(in the rows, 128 means zero)
[109 116 134 122 113 113 107  98 177  62 154 123 124 136 150 126 152 145
 149 113 137 133 157 106  96 121 129 117 147 116 117 121 118 135  77 129
 147 136 113 112 136 128 151 132 112 114 119 118]
Gadal
[101 170 150 105 146 128  79 129 141 112 126 135 109 165 123 151 100 172
 170 130 124 139 126 114 115 152 154  75 114 125 159 104 100 118  68  94
 184  86  84  98 153 121 158 103 115 142 142 143]
deru
[103 161 141 117 141 138  94 132 136 121 134 125 101 164 111 146 109 168
 172 119 128 141 134 111 103 174 134  76  97 119 146 113 105 130  78 104
 151  95  92 104 140 115 140 127 122 137 146 137]
sebo
[116 152 163 137 140 101  78 114 121  69 143 154 125 169 135 159 112 133
 147 130 117 120 131 114 150 127 142 112 142 117 157  80 131 127  82 118
 163 128  97  97 165 140 182 106 111 147 142 109]
reri
[154 119 119 121 131 107 109 130 149 122 152  78 117 103 111 108 131 146
 144 108 114 143 134 101 106 139 126 101 139 141 129 110 139 132  89 108
 136 151 113 134 152 132 129 132 118 162 136 132]
zevul
[126 143 135 110 131 142 106 139 135 150 137 111 109 147 104 139 122 170
 163 119 124 141 130 110 114 175 125  78  92 120 146 125  96 145  78 101
 126 100 101 105 135 109 126 138 136 144 154 134]
deru
[144  60 129 132  89 133 150 117 148 135 155  95 117 115 106 111 199 121
 131  88 141 138 137  99  89 145  87 141 123 111 101 154 106 176 101 128
  55 157 126 122 115 124 101 188 140 125 140 113]
tid
[142 109 109 136 132 126 126 127 174  86 115 139 113 126 100 119 144 122
 150 128 146 145 104 105 121 113 124 152 124 116 142 105  89 152 107 130
 101 126 126 148 151 117 129 128 125 149 131 120]
sebo
[127 132 106 123 147 136 132 111 147 115 155 123 130 101 169 119  97 140
 140 127 107 125 155 126 136 121 148  86 152 104 119 116 148 104  81 118
 147 136 111 127 163 155 170 112 124 130 115 130]
zor
[116 112 136 113 109 108 106  95 172  68 147 132 131 133 146 123 148 136
 145 110 148 123 157 101  94 125 139 116 151 113 114 109 116 125  81 120
 151 142 103 115 142 137 156 127 114 126 125 123]
Katu
[154  99 119 129 128 115 132 135 143 145 155  69 115  92 101 100 140 147
 146 106  95 143 123  98 111 156 114 123 124 128 127 126 136 154  93 113
 105 145 118 136 144 122 102 143 128 169 150 134]
Mosi
[114 188 136 142 136 100 122  99 114  99 140 147 115 133 131 144 137 134
 131 137 118 105 167 140 123 158 156  91 124 118 152  94 137 132  90 135
  94 111 112 164 132 135 147 133 135  88 113 121]
sebo
[169  86 111 133 123 124 144 139 164 108 122 112 106 122  80 118 158 128
 149 109 149 154 102  98 117 118 107 163 115 112 132 119  91 173 106 132
  76 134 137 154 144 113 105 142 134 143 140 109]
reri
[127 126 126 117 130 143 115 144 127 154 136 100 107 150  92 138 134 166
 164 110 127 149 130 103 100 184 103  97  86 117 136 128 100 163  80 105
 113 103 102 107 129 105 114 154 138 139 156 131]
tid
[111 139 155 118 112 112  91  84 179  53 155 136 120 131 158 128 143 145
 144 123 142 117 157 106  92 121 141  95 151 120 118 102 129 115  78 125
 159 132  98 118 137 142 157 112 109 122 105 121]
sebo
[115 124 145 116 117 105 102  92 175  54 153 130 123 141 155 126 148 146
 141 114 146 125 161 109 102 116 143 105 148 114 119 110 119 128  78 128
 153 135 101 114 141 142 159 130 111 120 116 121]
Gadal
[131 153 123 144 120 114 156 111 106 132 135 124 114 125 106 138 157 119
 121 118 120 114 159 136 127 173 132 113 116 118 148 128 129 157  90 126
  70 125 124 156 116 119 130 164 150  89 128 113]
siki
[120 144 147 145 134 114  90 115 117  84 139 147 118 161 122 150 120 127
 141 128 118 118 132 117 147 131 129 112 131 112 152  76 136 129  80 115
 150 136 101 107 156 141 170 120 113 167 150 111]
zor
[127 137 125 125 150 126 112 106 152 102 157 125 132 111 175 128  93 143
 145 132 113 125 155 127 132 109 153  79 155 113 123 107 135 104  74 113
 157 126  98 129 171 156 182  92 120 115 102 128]
reri
[161  92 120 143 124 126 135 142 132 160 159  65 107  96  87  95 153 144
 146 105  96 147 123  99 105 159  98 119 119 139 120 131 134 162 100 117
  85 153 128 148 132 114  91 158 129 164 152 132]
Mosi
[133 144 129 120 143  96  77 111 162  85 144 113 117 118 131 112 104 147
 149 130 109 129 133 108 110 118 161  85 149 147 146  87 129 105  74  97
 187 132  90 130 171 145 158  90 101 160 123 142]
deru
[124 141 128 119 147 126 104 104 150 111 156 130 126 106 186 131  93 146
 142 133 106 120 149 132 132 110 160  78 162 110 123 106 150 101  86 120
 157 130 100 127 165 158 174  98 122 121 100 129]
reri
[107 156 140 114 140 135  90 135 130 117 135 122 105 157 116 148 115 161
 163 122 125 142 137 111 100 177 126  73  98 118 145 113 111 138  72 101
 152  94 100 106 135 119 131 125 123 148 150 137]
zor
[149  70 101 147 122 172 192 140 129 199 157  75 121  97 110 101 147 128
 133  90 102 145 146 118 130 149  93 128 115  99 108 158 137 163 104 127
  53 161 127 132 149 132 115 190 160 125 138 114]
sebo
[144  86 105 139 130 156 169 133 128 176 160  79 124  93 128 107 135 135
 130 101 109 139 150 124 134 136 109 114 129  99 108 153 137 149  97 120
  66 155 123 132 154 137 136 160 147 127 137 117]
zevul
[124 101 115 137 131 151 149 121 136 164 151 108 123  93 147 116 114 134
 134 121 104 127 138 136 138 121 132 102 138 112 120 143 134 126  91 118
  99 145 118 127 158 142 149 136 136 127 124 128]
deru
[137  88 141 128  96 122 130 109 158  98 155 106 122 129 128 117 188 129
 134 105 141 133 141 103  95 138 103 127 139 109 107 137 110 160  95 126
  92 147 118 117 128 129 123 157 123 118 132 114]
tid
[125 140 155 149 128 113  92 116 114  92 145 134 115 160 111 139 132 136
 141 130 113 117 136 114 148 147 117 116 126 122 151  92 130 147  80 125
 139 136  96 104 154 130 164 131 114 163 156 109]
siki
[142  51 112 135  88 145 169 124 146 141 149  95 116 109  92 109 207 107
 128  75 139 143 136  95  92 155  81 154 117  99 106 161 112 179 106 129
  39 166 141 123 111 118  91 202 140 132 157 109]
zor
[158  89 106 135 124 127 148 142 159 116 121 107 114 110  84 113 156 130
 147 116 147 154 108  97 118 114 105 172 120 121 127 123  95 175 116 143
  71 131 138 165 139 115 102 140 139 152 142 120]
Katu
[103 174 137 102 150 124  76 129 144 101 132 131 111 166 136 152  94 171
 168 126 128 134 143 105 110 165 154  75 119 123 149  95 103 119  73 107
 185  89  85 100 151 120 163 104 115 145 140 143]
Katu
[142 123 113 122 141 108 102 124 171  63 115 138 117 127 123 120 131 138
 149 140 148 139 104 111 110 103 142 141 131 122 146  95  93 138 101 125
 128 110 116 144 156 121 130  95 120 152 126 126]
tid
[132 148 117 115 147  99  87 114 162  82 155 103 114 115 133 106 105 155
 148 114 109 134 135 106 111 122 153  79 158 144 132  92 138 102  74 104
 198 135 100 128 162 140 155  98  99 160 122 141]
zor
[109 164 162 136 144  98  68 103 126  56 146 150 120 176 150 154 103 153
 148 141 119 112 137 118 140 120 160 102 140 120 160  68 141 120  70 119
 178 120  81 102 170 145 189 102 104 159 140 115]
Gadal
[149 103 113 133 127 121 119 135 141 133 155  75 110 101  97  98 150 139
 146 103 102 148 123 100 101 151 113 111 125 138 129 119 133 147  90 108
 126 150 117 133 152 122 109 142 125 164 143 136]
zor
[155  97 108 138 123 128 125 140 142 158 151  64 109 106  86 100 147 135
 142  95 109 147 121  98 108 147 101 123 123 147 124 131 131 159  98 118
 114 154 120 138 139 120 110 148 129 162 143 135]
Katu
[128  80 130 128  99 129 145 111 150 110 150 113 121 114 111 114 185 123
 136  93 141 139 148  97 101 146 103 140 132 105 114 143 118 160  97 134
  84 154 130 120 125 123 118 176 135 130 142 112]
zor
[132 116 142 157 123 125 126 137 103 129 137 119 113 156  98 146 141 135
 138 116 114 129 131 117 151 145 102 142 120 117 145 109 131 168  99 140
  95 145 114 108 138 125 142 167 130 160 167 108]
Gadal
[151 114 113 127 134 111 119 133 173  81 113 127 116 120 103 130 138 132
 156 133 151 146 107 107 119 107 123 148 130 116 138 104  93 147 107 126
 108 120 129 159 148 120 131 103 117 154 136 120]
zevul
[140 120 121 118 132 154 125 155 116 175 135  92 103 146  84 131 147 163
 157 104 123 154 129 101 107 192  95  97  82 117 136 140 100 175  88 112
  82 111 109 111 125 102 102 174 148 144 163 127]
tid
[110 155 133 106 144 136  90 132 138 119 132 125 112 160 125 145 102 172
 169 122 128 140 140 106 102 171 134  82 104 117 143 107 109 135  76 105
 161  96  99 104 137 114 144 119 124 140 148 134]
Katu
[131 165 127 139 129 100 145 114 104 130 129 133 118 127 109 143 149 127
 123 121 118 115 162 137 135 167 140 114 124 115 157 123 135 151  93 125
  75 127 125 150 127 129 136 157 143  94 129 110]
zevul
[145 110 136 157 124 136 129 136 103 140 145 105 112 148  91 138 145 131
 131 116 115 131 137 111 146 156  89 136 114 108 134 114 126 176 105 141
  87 148 125 115 126 122 132 162 139 159 169 106]
Katu
[153  89 106 136 127 158 173 132 129 178 152  84 121  90 130 112 139 130
 131 100 107 132 138 134 138 141 101 119 122 105 104 159 136 159 100 125
  69 149 128 137 145 135 128 164 149 124 134 120]
siki
[110 200 135 127 145  77 103  93 124  67 133 163 128 146 142 149 111 134
 130 142 124 104 168 140 130 134 182  91 143 119 167  87 135 108  82 120
 144 102 102 154 137 144 169 102 116  93 105 124]
zevul
[150 116 121 131 129 113 111 131 143 129 147  87 112 106 107  99 135 137
 144 113  97 141 119 103 114 142 124 113 135 147 133 120 136 141  91 110
 135 145 107 138 156 128 123 136 117 160 138 138]
siki
[ 92 191 145  98 152 125  64 116 160  73 135 147 106 179 149 156  88 172
 172 136 123 133 143 109 116 150 168  62 120 115 156  85 101  92  69 106
 215  86  82  88 158 126 176  92 108 138 124 139]
sebo
[116 182 128 135 139  90 128  98 112  92 134 157 124 131 131 143 125 129
 125 133 123 107 163 141 135 152 157 101 132 114 157 101 145 125  94 136
 117 116 117 154 126 139 148 129 132  97 115 122]
zor
[116 180 132 145 138  97 129 101 106 109 129 153 116 134 121 150 131 134
 130 134 119 109 149 145 129 150 159  97 130 126 163 110 130 132  85 127
 100 113 114 160 126 128 149 130 137  89 117 121]
deru
[125 104 151 121 103 116 114  94 165  86 152 123 128 121 137 130 166 139
 143 104 148 124 148 107  95 131 121 114 144 119 112 126 116 138  82 120
 122 142 113 117 134 131 145 142 121 119 129 116]
deru
[117 135 142 118 130 143 106 142 126 151 135 110 107 146 100 142 126 165
 163 120 118 146 123 110 107 176 117  94  96 117 144 120 104 152  85 107
 125 101  96 108 129 107 116 140 132 145 154 141]
deru
[133 151 124 147 131 118 164 115 103 149 128 133 110 118 102 135 156 118
 120 116 117 118 156 137 137 173 136 123 113 112 155 128 137 155 107 143
  59 133 126 155 119 121 121 177 161  93 127 116]
sebo
[128  58 127 135  89 138 156 119 145 129 150  97 119 106  99 114 193 115
 133  84 138 140 141 102  93 154  82 148 116 104 105 144 113 173 101 127
  60 158 131 125 118 117  97 185 137 132 148 113]
zor
[142 134 118 119 136 103  87 123 159 102 155  90 120 112 126 108 128 148
 148 119 109 139 137 100 100 134 140  91 143 139 133 100 136 125  81 101
 160 139 105 131 162 135 141 108 114 161 131 135]
zevul
[108 204 132 135 145  86 102  96 117  79 128 164 122 147 140 154 115 130
 131 138 125 102 164 148 125 133 174  81 142 123 164  90 135 106  85 118
 130 105 106 161 125 145 169 106 113  91 105 125]
zevul
[131 130 146 146 127 121 104 121 118 100 147 126 113 167 110 149 130 133
 139 122 119 120 136 106 143 142 122 121 125 107 144  91 130 148  87 127
 131 143  97 106 145 132 159 134 124 163 156 111]
Katu
[141  88 114 145 127 163 165 131 128 184 158  85 113  98 121 111 133 124
 134  96 105 137 144 129 137 134 108 118 125 111 111 151 136 148  99 128
  67 152 121 136 152 139 133 176 144 121 124 124]
sebo
[145 120 111 130 133 114 117 134 145 123 155  83 113  97 103  98 138 150
 147 106 103 141 132  96 105 140 120 110 132 147 124 113 135 139  84 114
 132 145 117 140 164 131 116 133 122 170 142 133]
zor
[128 141 159 151 137 116  95 116 110 100 142 134 113 156 121 154 122 138
 144 126 116 114 147 114 139 143 126 113 130 121 149  93 141 134  86 126
 132 136  95 109 143 137 165 121 120 163 155 111]
Mosi
[146 117 109 132 137 123 116 129 170  83 121 125 111 121 100 125 146 129
 154 132 143 143 110 104 116 112 124 147 122 123 142 101  97 150  97 133
 103 122 118 156 160 119 127 115 125 152 135 124]
sebo
[119 105 143 123 114 114 116  96 169  72 151 125 123 127 148 124 158 145
 145 105 141 126 153 108  91 125 132 119 141 118 120 126 118 136  77 126
 131 139 104 113 139 132 143 143 116 123 125 119]
Gadal
[134 120 122 142 140 116 120 127 172  73 116 149 110 130 109 132 132 124
 157 140 145 148  96 110 119 109 126 147 131 123 143 102  94 147 106 136
 115 119 128 156 154 121 132 117 116 149 124 125]
sebo
[140 111 114 134 135 112 117 129 172  75 119 131 115 126 115 120 135 135
 153 136 142 146 101 105 113 103 135 150 130 126 146 104  99 149 105 131
 113 118 123 153 147 119 127 112 115 155 133 125]
Gadal
[123 157 152 138 135 111  89 113 125  83 142 141 118 168 128 154 118 135
 143 135 117 119 142 114 152 130 134 107 129 115 154  76 134 124  87 132
 155 134  92 103 159 143 179 116 123 153 141 114]
sebo
[117 134 128 134 153 134 122 108 138 120 155 130 128 109 177 130  94 134
 142 132 108 120 147 134 133 112 154  87 158 119 124 130 145 101  84 112
 140 128 103 133 155 154 171  99 119 126 108 132]
Mosi
[151 115 110 129 138 110 110 128 174  71 121 124 118 121 116 125 148 132
 152 125 147 144 107 112 105 110 125 132 127 119 138  99  94 146 104 119
 108 125 125 154 149 123 130 100 119 153 135 121]
zevul
[113 202 143 133 142  84 108  94 116  80 141 157 122 140 148 152 118 143
 136 144 117 103 176 136 131 152 170  80 134 123 157  89 136 113  77 128
 124 107  98 154 130 142 161 112 132  96 107 125]
Mosi
[120 114 159 122 110 105 106  89 165  69 156 133 124 129 153 125 153 143
 145 120 139 125 152 102  95 135 133 107 150 115 114 121 125 130  86 121
 136 138 107 118 132 141 146 124 116 129 123 118]
Mosi
[140  93 116 135 132 155 156 121 143 159 163  86 114  99 136 112 128 135
 140 106 109 139 148 124 133 132 116 107 129 101 110 137 133 138  93 127
  90 148 114 133 156 139 143 155 140 120 126 123]
sebo
[120 102 149 132 104 125 123  98 169  89 157 120 122 130 135 117 167 133
 142 104 141 132 148 107  95 134 121 120 141 106 112 129 121 144  90 129
 123 138 117 117 135 129 137 151 131 119 124 116]
sebo
[121  93 143 132  97 136 130 106 164 112 151 116 120 126 126 116 177 128
 142 100 138 129 151 108  98 141 110 122 133 106 110 134 119 151  91 124
  98 148 118 117 139 129 127 165 131 123 133 112]
sebo
[134  78 138 129  92 131 134 108 159 111 150 107 120 114 117 115 189 123
 134 101 143 134 143 105  88 145  93 136 128 112 106 148 118 171  91 126
  88 149 123 124 121 123 108 170 132 126 140 113]
siki
[153  72 107 147 125 167 190 141 121 194 160  67 125  88 123 107 146 137
 127 100 102 141 147 124 126 142  97 116 116 102 106 158 144 168 101 126
  47 159 126 137 132 135 111 187 157 132 142 120]
Gadal
[107 134 136 109 119  97  95  83 182  44 150 142 130 134 167 126 132 156
 150 117 141 118 163 110  98 108 163  99 157 117 126 104 124 107  74 124
 172 131  97 113 145 143 167 113 111 122 117 120]
Gadal
[172  89 107 139 121 133 146 141 138 161 152  64 108  95  83  93 161 136
 140  97 103 154 121  99 109 157  97 117 117 131 123 131 135 161 100 117
  99 158 134 144 140 120  98 166 140 166 146 128]
zor
[145 140 117 122 142 103 101 114 183  53 122 153 119 130 129 130 121 133
 151 142 149 131 108 108 124  97 151 133 136 126 142  95 101 124 104 133
 143 116 113 146 161 134 146  89 121 152 121 125]
sebo
[135  75 147 129  92 126 140 108 153 115 148 103 125 112 121 123 186 130
 134  99 136 133 143 104  94 150  96 142 129 112 108 146 114 169  95 125
  76 146 126 124 124 127 111 167 137 127 141 111]
Mosi
[109 167 145 107 141 132  85 126 138 116 134 129 117 155 124 149 104 179
 165 130 122 135 134 114 111 169 140  67 108 127 152 111 104 127  67 100
 171  91  87  96 142 116 150 113 122 137 139 141]
deru
[135 150 119 145 122 116 163 113 104 151 131 132 116 120 104 135 155 128
 118 125 111 118 155 137 133 168 132 115 118 113 150 130 128 156  96 135
  64 131 132 156 113 120 120 171 160  91 126 114]
deru
[140 103 117 146 131 156 151 122 133 161 156  95 115  95 146 113 128 129
 131 111 104 132 140 137 131 131 111 112 133 115 103 150 138 144  93 124
  93 142 125 135 154 144 145 153 136 118 120 125]
siki
[141  73 138 129  91 129 141 111 158 113 142 114 121 116 113 124 182 122
 139  96 137 136 141  98  96 146  93 140 126 108 109 132 109 166  88 121
  82 154 129 122 127 123 118 169 134 117 136 105]
reri
[141 126 123 120 129 107 100 124 152 113 153  94 120 104 116  95 128 147
 141 119 106 138 123  96 110 137 134 110 137 145 130 106 135 138  78 101
 153 141 105 126 165 130 132 130 119 168 136 136]
siki
[124 169 124 139 138  93 130 104 110 104 130 145 114 136 122 144 133 128
 129 130 119 113 153 139 128 149 147 113 127 122 156 108 129 137  88 129
 102 116 113 153 126 134 141 136 130  89 113 120]
tid
[160 118  96 155 120 138 200 135  92 186 134  97 108 110  70 122 184 110
 115  97 117 128 150 128 136 187 101 143  95 104 137 147 121 188 122 148
   4 144 155 164 102 108  97 211 175 100 143 108]
sebo
[135 153 126 146 132 102 151 108  99 127 136 130 120 120 111 138 146 136
 124 119 117 115 164 139 125 178 131 114 119 119 150 124 130 156  96 134
  63 126 126 155 111 124 120 166 150  97 127 112]
Mosi
[157  80 111 136 123 129 141 134 164 113 121 111 108 118  79 117 161 125
 148 113 149 152 107 104 114 114 107 161 114 116 134 121  89 166 104 132
  77 137 129 153 141 109 107 142 136 147 144 118]
deru
[158  79 107 141 125 162 178 134 121 194 159  76 125  83 126 109 138 136
 130  95  99 134 145 124 129 149  98 123 116 106 103 160 140 156 102 124
  48 154 129 136 136 137 112 177 158 133 135 119]
Mosi
[143  92  98 136 134 149 162 124 138 163 156  89 117  91 137 110 124 142
 134 105 106 137 147 128 139 121 116 120 129 111 105 146 128 146  91 129
  81 151 120 136 150 141 139 165 142 121 125 123]
Gadal
[138 112 127 120 125 154 130 152 117 175 136  92  99 148  84 133 153 162
 159 104 123 154 124 102 105 191  91 100  80 121 133 138  96 173  84 104
  85 118 109 108 132 102 100 175 147 143 163 124]
tid
[163  93 114 131 127 122 133 134 167  93 120 120 108 114  92 122 146 127
 152 124 147 154 102  98 119 117 113 154 124 118 131 113  85 162 107 128
  91 127 136 159 140 110 116 123 127 139 133 114]
reri
[149 104 109 135 139 149 155 120 138 154 159  91 122  98 148 111 120 142
 129 113 109 131 152 131 138 120 124 110 135 106 112 141 143 143  87 123
 101 147 117 129 147 148 146 154 134 123 122 123]
Gadal
[125 173 129 140 134  97 132 109 111 114 123 153 124 128 127 151 134 119
 126 130 109 111 152 139 129 163 151 106 128 114 160 104 133 140  95 123
  92 113 125 159 121 131 136 139 138  88 116 115]
reri
[167  81 119 134 112 128 143 147 137 165 153  55 107  94  78  92 163 140
 138  98 104 155 119  96 112 159  95 126 122 130 121 132 132 168 101 110
  76 167 130 143 143 112  91 174 133 164 154 122]
zevul
